Here is a tiny trained network, its code and every weight. The questions are about switching its units off for an input and a class, where a switched-off unit gives its printed mean instead of its output.

import numpy as np


def w(rows, s, z=0):
    codes = np.array(rows[::2]) - 128.0
    scale = np.full(codes.shape[1], s)
    scale[-1] = z or s
    return codes * scale


def f(y):
    return y / 2 * (1 + np.tanh(0.7978845608 * (y + 0.044715 * y**3)))


def log_softmax(a):
    a = a - a.max(-1, keepdims=True)
    return a - np.log(np.exp(a).sum(-1, keepdims=True))


def net(x, mask):
    res = np.array(x, float).reshape(1, 5) / 4 @ E
    y = f(res @ A[0][:, :-1].T + A[0][:, -1])
    res = res + np.where(mask, y, B[0][:, -1]) @ B[0][:, :-1]
    return log_softmax(res[-1] @ U[:, :-1].T + U[:, -1])


A, B = {}, {}
E = w([
[135,86,145,30,119,46,114],'x0',
[123,253,128,135,186,52,102],'x1',
[128,75,39,137,231,109,147],'x2',
[134,140,176,61,193,198,96],'x3',
[133,177,16,65,77,163,110],'x4',
],0.0063)
A[0] = w([
[129,133,145,89,164,177,117,78],'neuron 0',
[133,130,160,84,174,179,112,95],'neuron 1',
[124,143,47,90,101,153,124,68],'neuron 2',
[128,146,171,132,51,140,121,65],'neuron 3',
[131,142,157,70,182,192,128,51],'neuron 4',
[134,160,174,110,70,147,131,81],'neuron 5',
[117,245,125,136,169,46,116,23],'neuron 6',
[120,117,107,161,90,83,140,46],'neuron 7',
[141,99,132,127,116,146,142,38],'neuron 8',
[121,152,112,193,138,182,137,77],'neuron 9',
[142,202,128,129,163,86,138,67],'neuron 10',
[154,134,129,132,126,126,145,34],'neuron 11',
[129,69,230,200,172,88,140,45],'neuron 12',
[130,72,153,61,114,53,135,86],'neuron 13',
[134,106,126,33,109,56,120,61],'neuron 14',
[130,147,70,94,107,152,125,124],'neuron 15',
[125,57,122,116,113,163,132,41],'neuron 16',
[129,91,69,208,38,30,153,54],'neuron 17',
[125,53,18,137,251,110,141,2],'neuron 18',
[133,167,72,84,82,149,115,71],'neuron 19',
[124,132,162,55,177,189,132,92],'neuron 20',
[127,52,120,135,76,169,134,45],'neuron 21',
[133,161,113,203,129,196,143,71],'neuron 22',
[128,97,191,169,149,102,125,42],'neuron 23',
[120,182,200,113,36,131,121,29],'neuron 24',
[131,153,115,194,138,177,127,83],'neuron 25',
[132,148,79,102,93,148,132,56],'neuron 26',
[129,15,125,115,72,188,143,93],'neuron 27',
],0.016,0.0077)
B[0] = w([
[119,106,100,143,130,83,91,155],'neuron 0',
[113,132,86,153,116,86,88,176],'neuron 1',
[95,116,103,136,148,108,207,196],'neuron 2',
[151,92,194,113,93,83,124,179],'neuron 3',
[111,115,85,150,127,64,81,171],'neuron 4',
[159,92,182,120,91,99,140,177],'neuron 5',
[142,158,178,132,239,145,89,237],'neuron 6',
[90,46,110,129,165,52,73,148],'neuron 7',
[75,44,165,114,211,64,87,122],'neuron 8',
[89,91,123,97,105,176,95,172],'neuron 9',
[130,142,166,135,199,140,105,186],'neuron 10',
[74,18,146,113,195,56,87,107],'neuron 11',
[88,137,75,133,143,122,252,245],'neuron 12',
[73,104,127,97,93,213,103,218],'neuron 13',
[60,98,123,100,98,205,101,208],'neuron 14',
[121,149,101,144,125,143,205,195],'neuron 15',
[109,108,181,122,205,103,91,161],'neuron 16',
[121,158,47,175,90,48,47,246],'neuron 17',
[193,95,249,116,40,83,154,254],'neuron 18',
[91,110,108,129,153,117,214,188],'neuron 19',
[119,157,79,161,97,84,82,193],'neuron 20',
[107,127,167,135,214,127,91,184],'neuron 21',
[70,119,132,96,90,196,91,185],'neuron 22',
[104,79,106,126,163,95,185,174],'neuron 23',
[177,119,205,131,59,99,151,210],'neuron 24',
[87,97,125,94,107,172,101,170],'neuron 25',
[75,69,119,122,183,79,169,157],'neuron 26',
[163,193,172,127,207,164,117,244],'neuron 27',
],0.04,0.008)
U = w([
[121,174,170,121,200,139,114,158],'0',
[159,106,188,109,59,98,155,189],'1',
[77,123,89,126,137,119,227,158],'2',
[54,104,118,73,81,203,98,186],'3',
[104,146,73,161,100,67,75,99],'4',
[238,255,60,107,73,212,168,218],'5',
[169,64,83,72,147,129,124,4],'6',
[181,45,78,93,152,141,119,14],'7',
],0.0081,0.0028)

Each question gives the input, the list of numbers given to net, and the class t.
The units are the neurons (one row each of A and B). Each row of codes is followed by its name. A weight is (code - 128) times the scale printed after its matrix; where a second scale follows, it is the last column's (A, B and U).
mask holds one flag per neuron, in row order. A switched-off neuron (its flag False) gives its mean, the last column of its row in B, instead of its output. The means were averaged over made-up inputs and are rounded, as every weight is.
A unit's drop is (log p(t) with every unit on - log p(t) with that unit switched off) / (log p(t) with every unit on - log p(t) with every unit switched off).
The circuit of an input: a set's keep is (log p(t) with only the set's units on - log p(t) with every unit switched off) / (log p(t) with every unit on - log p(t) with every unit switched off). Starting from the 12 units with the biggest drops (on a tie, the unit counted first), units are removed one at a time, each time the one whose removal leaves the highest keep (on an exact tie, the one counted first), for as long as the keep stays at least 0.8.
units of the circuit, in order: the units of the circuit, biggest drop first
top k neurons: the k neurons with the biggest drops, biggest first
drop when u is switched off: that unit's drop, to one decimal
input [-5,5,0,-2,-8], class 2: units of the circuit, in order : neuron 12
input [-2,-8,4,8,2], class 0: top 3 neurons : neuron 27; neuron 17; neuron 16
input [0,-1,-4,-6,5], class 4: top 2 neurons : neuron 17; neuron 12
input [7,3,3,0,6], class 3: top 3 neurons : neuron 14; neuron 12; neuron 13
input [-6,-5,-3,3,1], class 3: top 3 neurons : neuron 22; neuron 6; neuron 9
input [-7,-6,8,6,8], class 1: top 2 neurons : neuron 18; neuron 12
input [1,-8,-8,-4,0], class 0: top 4 neurons : neuron 27; neuron 21; neuron 18; neuron 16
input [-6,0,4,-7,3], class 4: top 3 neurons : neuron 17; neuron 13; neuron 14
input [-6,-7,8,-4,4], class 1: top 2 neurons : neuron 18; neuron 6
input [-6,0,-7,1,8], class 2: top 4 neurons : neuron 19; neuron 18; neuron 2; neuron 26
input [8,6,5,-7,-8], class 2: top 2 neurons : neuron 12; neuron 23
input [-6,-1,7,8,7], class 4: top 4 neurons : neuron 4; neuron 20; neuron 1; neuron 0
input [-6,-6,2,-7,5], class 4: top 4 neurons : neuron 17; neuron 6; neuron 13; neuron 14
input [-7,-1,-2,-7,3], class 3: units of the circuit, in order : neuron 22
input [-5,0,-7,0,7], class 1: top 2 neurons : neuron 24; neuron 3
input [3,0,8,8,3], class 1: drop when neuron 17 is switched off : 1.0
input [-1,6,-2,3,8], class 2: drop when neuron 15 is switched off : 0.2
input [-4,7,7,-2,7], class 0: drop when neuron 12 is switched off : 1.0
